Here is a tiny trained network, its code and every weight. The questions are about switching its units off for an input and a class, where a switched-off unit gives its printed mean instead of its output.

import numpy as np


def w(rows, s, z=0):
    codes = np.array(rows[::2]) - 128.0
    scale = np.full(codes.shape[1], s)
    scale[-1] = z or s
    return codes * scale


def f(y):
    return np.maximum(y, 0)


def log_softmax(a):
    a = a - a.max(-1, keepdims=True)
    return a - np.log(np.exp(a).sum(-1, keepdims=True))


def net(x, mask):
    res = np.array(x, float).reshape(1, 5) / 4 @ E
    y = f(res @ A[0][:, :-1].T + A[0][:, -1])
    res = res + np.where(mask, y, B[0][:, -1]) @ B[0][:, :-1]
    return log_softmax(res[-1] @ U[:, :-1].T + U[:, -1])


A, B = {}, {}
E = w([
[200,136,113,119,111,73,186,124,143,99,156],'x0',
[112,245,115,44,160,190,171,109,69,157,180],'x1',
[149,207,215,152,71,146,121,119,113,99,124],'x2',
[147,166,74,113,139,137,130,133,130,121,23],'x3',
[195,53,142,205,224,193,124,67,204,38,100],'x4',
],0.011)
A[0] = w([
[144,143,220,141,81,121,120,127,128,98,80,35],'N1',
[108,121,52,116,143,109,140,127,133,164,154,99],'N2',
[145,164,70,121,90,101,126,131,118,141,2,24],'N3',
[90,54,61,109,147,93,131,130,132,158,122,16],'N4',
[206,138,93,122,87,27,171,131,122,113,155,82],'N5',
[124,63,148,157,66,62,100,137,140,126,72,31],'N6',
[79,148,102,107,49,59,122,146,112,183,125,10],'N7',
[125,184,183,140,68,118,120,122,134,136,103,59],'N8',
[27,112,150,138,118,150,56,133,111,165,85,71],'N9',
[103,79,166,136,91,99,117,125,119,155,222,2],'N10',
],0.017,0.0062)
B[0] = w([
[157,88,68,160,61,98,81,142,88,120,149,192],'N1',
[157,175,110,137,72,100,101,137,69,119,147,190],'N2',
[35,110,251,129,161,81,113,137,179,80,247,211],'N3',
[182,114,88,177,21,104,71,137,69,106,155,195],'N4',
[84,94,125,117,33,188,156,127,184,208,20,227],'N5',
[141,218,108,71,218,170,167,108,83,142,143,225],'N6',
[201,106,97,162,243,175,128,90,128,84,104,251],'N7',
[166,132,63,142,61,95,90,138,67,118,158,196],'N8',
[115,104,124,108,30,162,191,125,197,195,32,205],'N9',
[41,132,230,120,164,72,109,148,176,71,201,201],'N10',
],0.013,0.018)
U = w([
[145,110,87,127,79,73,93,154,71,128,140,55],'0',
[178,46,122,170,199,160,120,83,165,66,76,140],'1',
[62,108,170,106,135,80,122,146,148,112,156,162],'2',
[93,102,121,99,84,148,156,129,155,172,72,63],'3',
[95,247,99,25,138,155,171,118,56,166,158,172],'4',
[114,106,119,99,149,92,139,155,121,154,102,254],'5',
],0.012,0.0053)

Each question gives the input, the list of numbers given to net, and the class t.
The units are the neurons (one row each of A and B). Each row of codes is followed by its name. A weight is (code - 128) times the scale printed after its matrix; where a second scale follows, it is the last column's (A, B and U).
mask holds one flag per neuron, in row order. A switched-off neuron (its flag False) gives its mean, the last column of its row in B, instead of its output. The means were averaged over made-up inputs and are rounded, as every weight is.
A unit's drop is (log p(t) with every unit on - log p(t) with that unit switched off) / (log p(t) with every unit on - log p(t) with every unit switched off).
The circuit of an input: a set's keep is (log p(t) with only the set's units on - log p(t) with every unit switched off) / (log p(t) with every unit on - log p(t) with every unit switched off). Starting from all 10 units, units are removed one at a time, each time the one whose removal leaves the highest keep (on an exact tie, the one counted first), for as long as the keep stays at least 0.8.
units of the circuit, in order: the units of the circuit, biggest drop first
top k neurons: the k neurons with the biggest drops, biggest first
drop of u: that unit's drop, to one decimal
input [-3,0,2,-5,-8], class 1: top neuron	N7
input [-3,4,-7,-7,-7], class 0: top 2 neurons	N2, N4
input [-6,6,3,-6,-2], class 2: top 4 neurons	N6, N10, N5, N2
input [-2,4,1,-3,-4], class 1: top 2 neurons	N7, N6
input [-2,3,5,8,-8], class 1: top 2 neurons	N7, N10
input [3,-8,-7,4,3], class 4: top 2 neurons	N6, N1
input [8,-6,6,6,-7], class 3: top 4 neurons	N5, N8, N10, N4
input [-7,-1,6,7,-4], class 2: top 2 neurons	N3, N5
input [5,2,-2,-3,-2], class 3: top 3 neurons	N5, N6, N3
input [7,-8,4,-4,0], class 4: top 2 neurons	N6, N9
input [-7,-1,0,5,5], class 3: top 2 neurons	N7, N9
input [-2,-3,7,7,3], class 0: top 3 neurons	N1, N10, N8
input [4,-3,3,7,-6], class 2: drop of N8	0.1
input [3,3,-6,8,-4], class 2: units of the circuit, in order	N3
input [3,-1,3,2,-6], class 1: drop of N7	1.1
input [-2,-8,-2,-3,-2], class 4: drop of N6	1.2
